[-0.89 -0.10  1.09  0.07 -0.97 -0.53  0.53 -0.35 -0.24  0.41 -0.59  0.30
 -0.97 -1.15 -0.68 -1.14  0.50 -0.15 -0.58 -0.72 -0.37  0.83  0.42  0.21
  0.19 -0.37  0.29 -1.58  0.41 -0.65  1.88  1.08  1.27  0.17 -0.01 -0.10
  2.57 -0.71  0.15  0.54  2.55  0.21 -0.10 -1.15  0.55  0.86  0.16 -0.67
 -4.29]  Z.Sf
[-1.36 -0.55  0.06 -1.19 -1.44 -0.38 -0.81 -0.33 -0.66 -0.56  1.59  0.15
  0.13  0.00 -0.57 -1.32 -0.29 -2.14 -1.17  0.27 -1.50 -0.87  0.10  0.21
  3.33 -0.52  0.10 -0.22 -0.41 -0.35  1.40  1.68  0.03  0.56  0.89  1.15
  0.95 -1.04  0.49  0.75  6.21  0.58 -0.37 -0.27  1.50 -0.83  0.76 -0.44
 -0.05]  U.Qg
[ 0.25 -0.48 -0.60  0.00  0.00 -0.24  0.38 -1.11  1.23 -0.93 -0.07 -1.56
 -0.72 -0.42 -0.73 -1.05 -0.99 -2.09 -0.08  0.40  0.30  1.62  0.33 -0.32
  1.71  0.12 -0.03 -1.04 -1.31 -1.04 -1.42  0.77  0.63  0.31 -0.46  0.35
 -3.43 -0.44 -0.61 -1.87  5.25 -0.16 -0.31 -0.19 -0.53 -2.10 -0.49 -0.57
 -0.14]  U.Sm
[-0.05  0.32 -0.91 -0.56 -2.13  0.88 -0.62 -1.88 -0.48  0.75  0.36  0.35
 -1.14 -0.63 -1.04 -1.35  1.10  2.77  1.05 -1.16 -0.67  0.27  0.62  0.24
 -0.29  0.51  1.15 -0.94  0.70 -0.90  1.70 -0.34  1.92 -1.14 -1.06 -0.30
  6.21 -0.11 -0.29  0.62  0.19  0.74  0.85 -0.17  1.67 -0.76  0.64 -1.51
  0.54]  Z.pm
[ 0.38  1.50 -3.19 -1.87 -1.70  0.88  0.30 -0.57  0.38  0.12  1.29  1.71
 -0.50 -0.02 -0.08 -0.63  0.81 -1.01 -2.97 -1.17 -1.31 -0.11  0.51 -0.15
  2.55 -0.16 -0.06 -0.30  0.46  1.45  2.65  1.27  0.40  2.73  1.01  0.80
  2.01 -0.34  1.37  1.23  3.61 -0.29 -0.46  0.64  0.34 -0.87  0.50 -0.73
 -0.96]  U.Qg
[-0.35 -0.52 -0.46 -1.08 -1.82  0.33  0.25 -0.04 -0.41  0.17  0.66  0.10
 -0.61 -1.21 -0.21 -1.39 -0.10  0.28 -0.77 -1.16  0.18  0.30 -1.04  0.28
  1.15  0.25  0.30 -0.16  1.18  1.00  1.21  0.02  0.68  0.97  0.28 -0.64
  1.42 -1.58  0.01  0.22  1.40 -0.39  0.39  0.04  0.34  0.98 -0.01 -2.48
  0.33]  Z.Qs
[ 0.66  1.40 -1.07 -0.79 -1.31 -0.84 -0.56 -0.63  0.12  0.15  1.37  0.84
 -0.90 -0.19 -0.82 -1.41 -1.06 -1.85 -0.89 -0.06 -0.77  0.15  1.31 -0.32
  1.90  0.72  0.10  0.27  0.03 -0.52  0.41 -0.97  0.37 -0.10  0.34  1.39
  1.31 -1.61  0.55 -1.00  6.21  1.77  0.13  0.52  0.37 -0.62  0.75 -0.34
  0.66]  U.Qg
[-1.20  0.26 -1.26 -1.81 -0.34 -0.90  0.54 -1.81 -0.45 -0.04  0.36  0.04
 -0.60  0.21  0.64  0.49  0.58  1.20  0.77 -0.97  0.92  3.41  0.78  0.21
  1.23  0.71  0.20 -1.38  2.73  0.88  1.31  0.18  1.27 -0.28 -0.16 -2.23
  1.51  0.15  0.52  0.07  0.17 -1.03 -0.11  0.14  0.54  2.04 -0.35 -1.52
  0.91]  Z.pm
[ 1.37 -0.97 -0.52 -2.56 -2.31 -0.10 -0.22 -0.27 -0.10 -0.06  1.41  0.01
 -0.79  1.05 -0.20 -1.41 -0.05 -1.60  0.50 -1.06 -0.49 -0.24  0.09  5.45
  3.32 -2.54  0.51  0.06 -2.32 -0.98 -0.36  0.06 -0.17  0.31  0.29  1.40
  0.75 -0.12  0.14 -0.10  5.26  0.93  0.53 -0.06 -0.27 -1.25  0.31 -0.51
 -0.51]  U.Sm
[ 0.44 -0.73  0.74 -2.33 -1.23 -0.52  0.56  0.61  1.89  1.48  1.38 -1.16
 -1.16  0.43 -1.04 -1.52 -0.82 -2.52 -1.72 -0.20 -1.44 -0.61  0.34  0.69
  3.14 -0.14  0.55 -1.05  0.21  0.78  0.41  1.94  0.01  0.79  0.06  1.10
 -1.44 -0.33  0.65  0.03  6.03 -0.14 -0.73  0.04  0.30 -1.73 -0.35 -0.25
 -0.54]  U.pc
[-1.06  0.34 -1.58 -1.75 -2.63 -2.44 -0.40 -2.17  0.86 -0.65 -1.21 -0.70
  0.12 -1.63 -0.39 -0.06 -1.54 -2.18 -1.39  0.56 -1.07  1.62  1.44 -1.08
  5.59 -0.66 -0.86 -0.57  0.10  0.66  0.79 -0.10  1.81  0.50  0.77  1.04
  0.37 -0.67  0.43  1.12  6.21 -0.33 -1.54 -0.14  0.62 -1.78  1.22 -1.32
  1.17]  U.Qg
[-1.56  1.14 -1.64 -3.01 -1.48 -1.76  0.56 -1.42 -0.48 -0.01  0.42 -0.62
 -1.75 -0.10 -0.56 -1.30 -0.94  0.14 -1.06 -0.59  0.70  0.11  0.18  0.54
  1.94 -0.03  1.48 -0.06  2.33  3.14  2.61  0.73  0.51  0.20  0.21 -0.41
  1.43  0.89  0.24  0.21  3.22 -0.83 -0.46  0.55  0.54  2.50  1.25 -1.24
  0.83]  Z.Qs
[-1.22  0.05 -0.47 -1.28 -2.40  0.64  0.19 -2.77 -2.68  0.11 -0.21  0.70
 -1.42 -0.83 -0.66  0.30  0.31  0.16 -0.49 -0.03  0.54  1.11  0.05  0.35
 -0.81  0.29  0.03 -0.89  1.25  2.22  1.39  0.53  0.98 -0.71 -0.06 -1.04
  1.69 -0.25  0.45  6.21  2.95  0.08  0.22  0.58  0.90  0.25  0.46 -1.14
 -0.05]  Z.pm
[ 0.36 -0.61 -0.91 -2.21 -0.80  0.99 -0.47 -2.59 -0.78  1.57 -0.60  0.93
 -1.29 -0.02 -1.21 -1.19  1.29  0.59  0.01 -0.63  0.79 -0.40  1.08  0.66
  1.76  0.02  0.90 -1.67  1.36  1.74  1.95  0.04  0.77  0.16  0.05 -1.06
  3.52  0.06  1.50  1.03  0.12  0.41 -0.91  0.15  1.94  0.56  1.28 -0.54
  1.17]  Z.pm
[-0.58 -0.68  1.44 -1.07 -0.94  1.04 -0.05 -1.48 -0.45 -0.34 -0.53 -0.18
 -1.15 -0.52 -0.55 -0.88 -0.65  1.06 -0.46 -1.64  1.13  0.89  0.20  0.02
 -0.06 -0.01 -0.25 -0.24  1.16  1.03  2.76  0.47  0.52  0.19 -1.49 -1.22
  2.79 -0.56  0.08  0.21  0.45  0.04  0.01 -0.04  0.23  0.86  1.52 -0.04
  0.56]  Z.Qs
[ 1.44 -0.91 -0.82 -1.72 -1.92  0.01 -1.32 -2.42 -0.48  0.28  1.03 -0.01
 -0.15 -0.38 -0.15 -0.12 -0.53 -2.00 -2.04  1.78 -0.73 -0.54  0.52  0.08
  3.04  0.04 -1.21 -1.26  0.15  1.06 -1.06  0.94 -0.81  0.47 -0.38  1.03
 -0.08 -0.56  0.49  0.77  5.23 -0.19  0.03  0.90  0.37 -0.86  0.56 -0.04
 -0.05]  U.pc
[ 1.14  0.45 -2.51 -2.00 -0.81 -0.01 -0.41  0.98 -0.04  1.01  0.38  0.44
 -0.68 -0.04 -1.20 -1.86  0.23  0.48 -1.28 -1.50 -0.36 -0.27  1.52  0.42
  2.76 -0.12  0.05 -0.26 -0.83 -1.49  0.47  1.12  2.43  0.32  0.83  1.56
  3.10 -1.14  1.38  0.38  4.93  0.32  0.49 -1.12  0.43 -2.39  0.81 -0.46
  0.11]  U.Qg
